The rows lie along a hidden order. The number after each row says roughly how far along it the row is, from 0 to 30. A new part has a new order.
[  9  -6   1  11 -14  -4 -10   0  19  -2 -11 -18  -5 -24 -47  23   2  15
 -19  -4 -17  55 -42  25 -16   0  10  -6  -7 -19 -10  -6   6  31]
1
[ 12  -1  -4   9 -13   3   1  27   8   1  -6  20  -1 -27 -57  12   9  28
 -18  -2 -12  45 -31  16  28   8   5  -6   8 -33 -24  -2   3  36]
9
[ 29   2 -20  12   3 -29  -5  13   2  -4 -10 -10   4 -11 -47  17  -2  14
 -29  -6 -17  40 -19  13 -26  -2  10  -3  -9  -1 -17 -11  17  36]
22
[  8 -12  -1  12 -19  18   1  11  -1   4   1  20  -1 -28 -30   9   5  27
 -20   4 -14  52 -34  38   5  -2   2  -6  16 -37 -25  14  -5  37]
6
[  6   8  -4   4  -9 -22   3   4  -5  -6   4  17  -2 -15  -6  29   4  18
 -24   5  -7  27 -18  11   2  -7  -1  -7   4 -26 -26  -9   0  35]
14
[ 12  -4 -16  16  -2 -31  -9  19   8   3  -7 -25  -1 -23 -11  17  -2  19
 -25  -3  -5  48 -22  39 -27 -11  14  -7   2 -11 -12  -3  17  32]
17
[  6  -6  -5   2 -11   6  -6   4  10  -2 -23  -8   2 -16 -21   7   2  21
 -19   6 -23  64 -50  41 -28   8   6   0 -14 -36 -22   2 -10  44]
0
[  8  -1   2  12 -17   1  -6 -13 -14   2  -1 -25  -1 -23  27  21  -3  17
 -10   1 -24  25 -34  49 -27 -14   0  -1  -5 -23 -11  -4  -2  36]
11
[ 16   6  -3  16 -20 -10  -6  -8   0  -3   2 -27  -2 -25  -7  35  -1  19
 -15   5 -17  31 -26  43 -23 -13   8  -9   0 -20  -6  -6  12  33]
16
[  6  -2 -14   2  -5 -32  -1   3  -8  -6  -7   9   4 -13  22  13  -1  24
 -33   3 -17  48 -20  40 -30  -3   6   0  -3 -29 -33  -4  -4  35]
23
[ 40  -7 -13   5 -15 -25   0  -6  -4  -5   3  18   3 -19 -38  13   1  15
 -43  -1 -22  49  -9  24 -24  -2   0  -3  -3 -29 -25  -5  12  37]
30
[  9  12  -9   8  -6 -31  -1  29   5  -7 -13  15   0 -14  -4  53   0  31
 -23  -4  -8  42 -22  13 -11   7  16  -4  -2 -27 -26  -8  10  48]
21
[ 17   9 -10  14  -9   9   1  23  -6   1 -24  14   5 -12 -18  20   0  33
  -4   0 -20  14 -39  28 -18   8  13   3  -2 -32 -24   0  -1 100]
16
[  9  -1   2   3 -15 -21   1  -4  -6  -5   1  20  -2 -24  16  30   3  31
 -27  -3 -18  42 -23  28  -5   7   1  -1   0 -30 -31  -7  -4  25]
19
[  5   4  -1   1 -12  -7   4  -5 -12  -6   3  21   0 -13 -14  15   7  21
 -24   4 -20  45 -24  22  -5  -3  -3  -3  -1 -29 -32  -6  -4  33]
12
[ 27  -2 -14  16 -12  -9  -6  -7  -3  -1 -12 -24   5 -13 -13  16  -2  17
 -22   1 -23  21 -34  47 -29  -9   8   0 -11 -12 -12  -2  13  40]
21
[  5  -2 -11   3  -9 -28  -4  27  13  -5  -7  -7  -2 -21 -17  13   0  18
 -29   3  -8  65 -27  27 -19  -4   9  -9  -1 -30 -26  -2   3  37]
8
[ 17   9   3   5 -30   0   2  -7   4  -7   5  11  -1 -23 -19  40  10  26
 -21  10 -21  45 -24  21  -6  -9   2  -9   3 -36 -16  -2   6  36]
19
[ 14   7 -12  17  -6  14  -4  33   6   3 -17 -21   2 -16 -64  13   1  20
  -5   0  -9  36 -40  11 -19  -5  12  -6   3   3 -12   2  12  62]
5
[ 16  10 -15   9  -4 -50  -6   8   6  -6  -8 -12   0 -13  10  60  -4  22
 -29  -6  -5  40 -13  16 -24   2  14  -5  -8 -19 -17 -12  18  36]
27
[ 10  -8 -13   6  -3  21  -2  12  -2   3 -14  -1   4 -14 -67   5   2  12
 -20   2 -17  47 -41  19 -22  -4  -2  -1  -2  -2 -24   4   1  40]
1
[ 11  -4 -10  17   2  12 -10   1  -2   4 -18 -27   1 -18 -43  11  -3  13
 -10  -7 -16  30 -44  31 -27  -9   4   0 -10  26  -7  -1  11  52]
0
[ 20 -10 -17  14  -4   1  -1  -2 -17   4  -8  -5   7 -10 -22   6  -2  15
 -28  -1 -21  26 -13  38 -29 -10  -1   2   0 -13 -25   5   8  37]
20
[ 11 -11 -13  10   3  -1  -9  10   7   3 -21 -19   2 -15 -44   9  -2  10
 -23  -4 -21  46 -41  28 -25   5   7   1 -13   3 -19  -4   6  39]
4
[ 26 -10  -8  18  -6 -27 -11   2   5   5  -7 -20  -2 -25   2  21  -4  22
 -22 -11 -17  34 -30  45 -25   0  15  -2  -3 -13 -11  -6  17  39]
21
[ 10   2  -3  15  -7  -2   2  29 -12   4 -10  18   2 -17   5  21  -1  34
 -10  -5 -12  24 -32  26   0   8  12   1  12 -28 -29  -1  -2  55]
16
[ 20   1 -12  10 -27 -15  -3  -7   7  -7  -3 -21   3 -21  -5  23   1  22
 -26  13 -20  50 -25  57 -27 -11  10  -8  -2 -36 -12   2   9  41]
25
[ 31  -2 -12  13 -13 -28  -5  10  13  -5 -14   8   3 -20 -21  27   0  29
 -33  -1 -21  52 -25  26 -25   8  14  -1  -4 -33 -20  -3  11  40]
29
[  7  -2 -23  10  17 -43  -7  33  -6   2 -17  -2   3 -12  -2  18  -6  19
 -28 -11 -10  32 -21  22 -27   5  13   3  -9  -3 -27 -13  14  30]
19
[ 11 -10  -5   2  -9  -6  -1   2   3  -2  -3  22  -1 -20 -42   8   8  15
 -38  -4 -20  50 -28  13  -1   8  -2  -2  -2 -28 -31  -6  -2  36]
13
[ 46  -8  -7   4 -19 -13   0  -9  -2  -5   0  20   4 -19 -15  13   2  22
 -41  -2 -32  46 -22  30 -23   5  -1   2  -8 -31 -25  -5   5  32]
30
[ 12   2 -14   3   1 -14   2   7 -11  -5   0  18   3 -11 -49  14   3  12
 -32  -3 -11  38 -21  16 -12  -3  -4  -2  -1 -15 -30 -10   9  34]
16
[  2   4 -10   5   7 -35  -5  53   7  -4 -14   6  -3 -15  -1  33  -2  21
 -18  -8  -1  45 -35  14 -11   5  16  -5  -2 -19 -27 -10   4  38]
8
[ 19   6   0   8 -16 -31  -1  -6  -4  -7  -7  17   0 -16  30  65  -1  33
 -22  -5 -25  34 -27  33 -21   6  13   1  -8 -28 -23  -9   1  42]
29
[  2  -8  -8   3   5 -22  -8  -5  -6   0 -14 -17  -1 -13  18  13  -4  13
 -26  -6 -21  42 -37  42 -29  -3   0   3 -17 -16 -24  -9  -3  36]
4
[ 10   7 -10   1  -9   0   0 -12 -11  -7  -6 -11   5 -12 -32  12   1   9
 -21   9 -23  44 -25  21 -28 -12  -4  -1 -17 -16 -22  -6   0  35]
13
[ 28  -1  -3  18 -17   8 -10  -5   5   3 -11 -25  -1 -26 -37  22  -1  20
 -10  -4 -21  30 -40  38 -22  -7  12  -3  -4  -9  -3  -3  14  44]
11
[  3 -11   0   3  -5  -6  -3   3  -1   3  -5  18  -3 -24  -4  10   1  18
 -28  -3 -16  58 -32  26  -8   4  -2  -1  -1 -28 -34  -3  -4  31]
1
[ 22  -8   0  14 -24  19  -4 -13  -9   3   2 -20   1 -25 -18  12   2  15
 -22   5 -29  38 -37  47 -26 -13  -3  -2  -4 -24 -10   3   1  17]
13
[  6  -2  -2   3 -13 -16  -8 -11  -3  -4 -11 -25  -1 -19  20  19  -2  15
 -18   2 -25  43 -35  49 -30 -12   1  -2 -16 -27 -16  -5  -4  34]
10
[ 25  -2  -3  15 -32  17   2 -10 -11   3   3  -9   4 -25   2  13   2  26
 -14  12 -29  30 -28  49 -25 -12   2  -2   9 -39 -14  10   3  37]
24
[ 19  -6   2  13 -19  13  -9 -12   1   1 -13 -25  -1 -24 -29  14   0  13
 -15  -3 -32  35 -47  42 -28 -10  -1  -1 -14 -18  -5  -4   2  37]
7
[ 22  11  -6   5 -24  -5   1 -10  -6  -8   4  -9   2 -13 -26  28   4  16
 -21  15 -18  38 -18  22 -22 -12  -2  -7  -4 -28 -16  -5  12  31]
22
[ 35   0  -3  13 -33  28  -5  -9  13  -4 -16 -19   4 -24 -60   8   5  20
 -16  10 -30  49 -48  41 -25  -6   7  -5  -4 -30  -4   7   6  56]
13
[ 41  -7  -5   5 -19  -2  -1  -5   8  -6 -11  21   4 -18 -41  14   4  23
 -36  -1 -34  42 -35  23 -21   9   4   2 -12 -35 -22  -4   3  41]
23
[  8 -17  -5  14   1   5  -9  -5  -7   5 -16  -4  -1 -23 -24  10  -3  11
 -21  -9 -23  36 -46  44 -23   7   0   6 -11 -14 -22  -1  -1  35]
2
[ 14  -9   2   2 -16  14  -7  -7  12  -4 -18  -1  -2 -25 -49  14   5  16
 -25  -2 -30  52 -50  23 -21   8  -1   0 -20 -28 -17  -4  -5  37]
1
[ 25   5  -2  11 -25  -2   3 -10 -12  -3   5  18   3 -19 -14  28   5  27
 -22  -1 -24  29 -19  24 -13  -3   1  -1   4 -27 -20  -6   9  33]
29
[ 22  -8  -9  17 -11 -28 -10   3  10   3  -8 -22  -2 -25   3  24  -3  25
 -27  -6 -18  44 -31  47 -25  -1  14  -4  -2 -22 -11  -4  15  36]
21
[  9  12  -4   4 -14  27   3  19   1  -4 -14  17   2 -17 -69  15  14  22
  -6   4 -13  39 -42  16  15   6   0  -5   1 -31 -20  -1  -3  49]
1
[ 13   6 -15   4   0 -20  -6   3   6  -6 -12 -22   1 -13 -52  20   0   8
 -26  -3 -12  44 -25  13 -26  -5   1  -4 -18   4 -15  -7  16  36]
11
[ 30   2  -8  14 -12  -7   1  16   4  -1  -3  19   0 -22 -47  23   6  25
 -25  -5 -15  36 -21  12   4   6   9  -5   6 -22 -19  -7  15  34]
21
[  5   5  -6   1 -16   2  -2  -9  -4  -7  -2 -20   1 -13 -25  14   2   9
 -20  19 -17  51 -29  24 -27 -12  -5  -6 -13 -23 -16  -4  -2  36]
7
[ 41  -6 -14  16 -10  -9  -1  26   2   4  -8  14   4 -25 -39  11   0  26
 -27  -2 -13  35 -26  27 -18   3  14  -3   9 -34 -21   2  14  43]
25
[ 38   3 -11  16 -18 -25  -3  -2  -1  -4  -9  -4   4 -17  19  41  -1  34
 -22   0 -21  28 -23  41 -26   4  17  -1  -1 -34 -20  -2  13  44]
30
[ 31   8 -12  12 -19 -18   1   0  -1  -7   3  -5   2 -20 -24  32   2  21
 -26   6 -12  40 -12  21 -20 -11   7  -8   4 -28 -15  -5  17  44]
28
[ 33  -5  -3  18 -16 -13  -7  -7  -3   5  -7 -13   1 -25  16  25  -2  30
 -16  -7 -25  25 -32  45 -25   1  13   2  -2 -31 -12  -1  11  43]
25
[  8  -2  -8  11 -10 -28  -1   3 -10   2   0   9   0 -19  46  22  -2  33
 -22   0 -13  37 -19  45 -22  -4  12  -2   7 -31 -27  -2  -3  39]
22
[  5 -11  -7   2   2   5   0  -1 -15   4  -4  17   1 -14 -30   7   1   8
 -27  -2 -19  46 -31  24 -16  -5  -4   2  -3 -20 -34  -3  -3  33]
1
[  8   3 -20   5   6 -46  -3   5 -11  -5  -8 -11   3 -12  27  22  -4  19
 -29  -3 -10  37 -15  40 -30  -9   9   0  -6 -18 -29  -9   7  37]
24
[  7  -7  -6  10  -4  -3  -9  -7  -5   3 -13 -25   0 -20  16  12  -3  18
 -17  -1 -18  40 -38  46 -29 -12   5   0  -8 -18 -19  -2  -2  37]
4
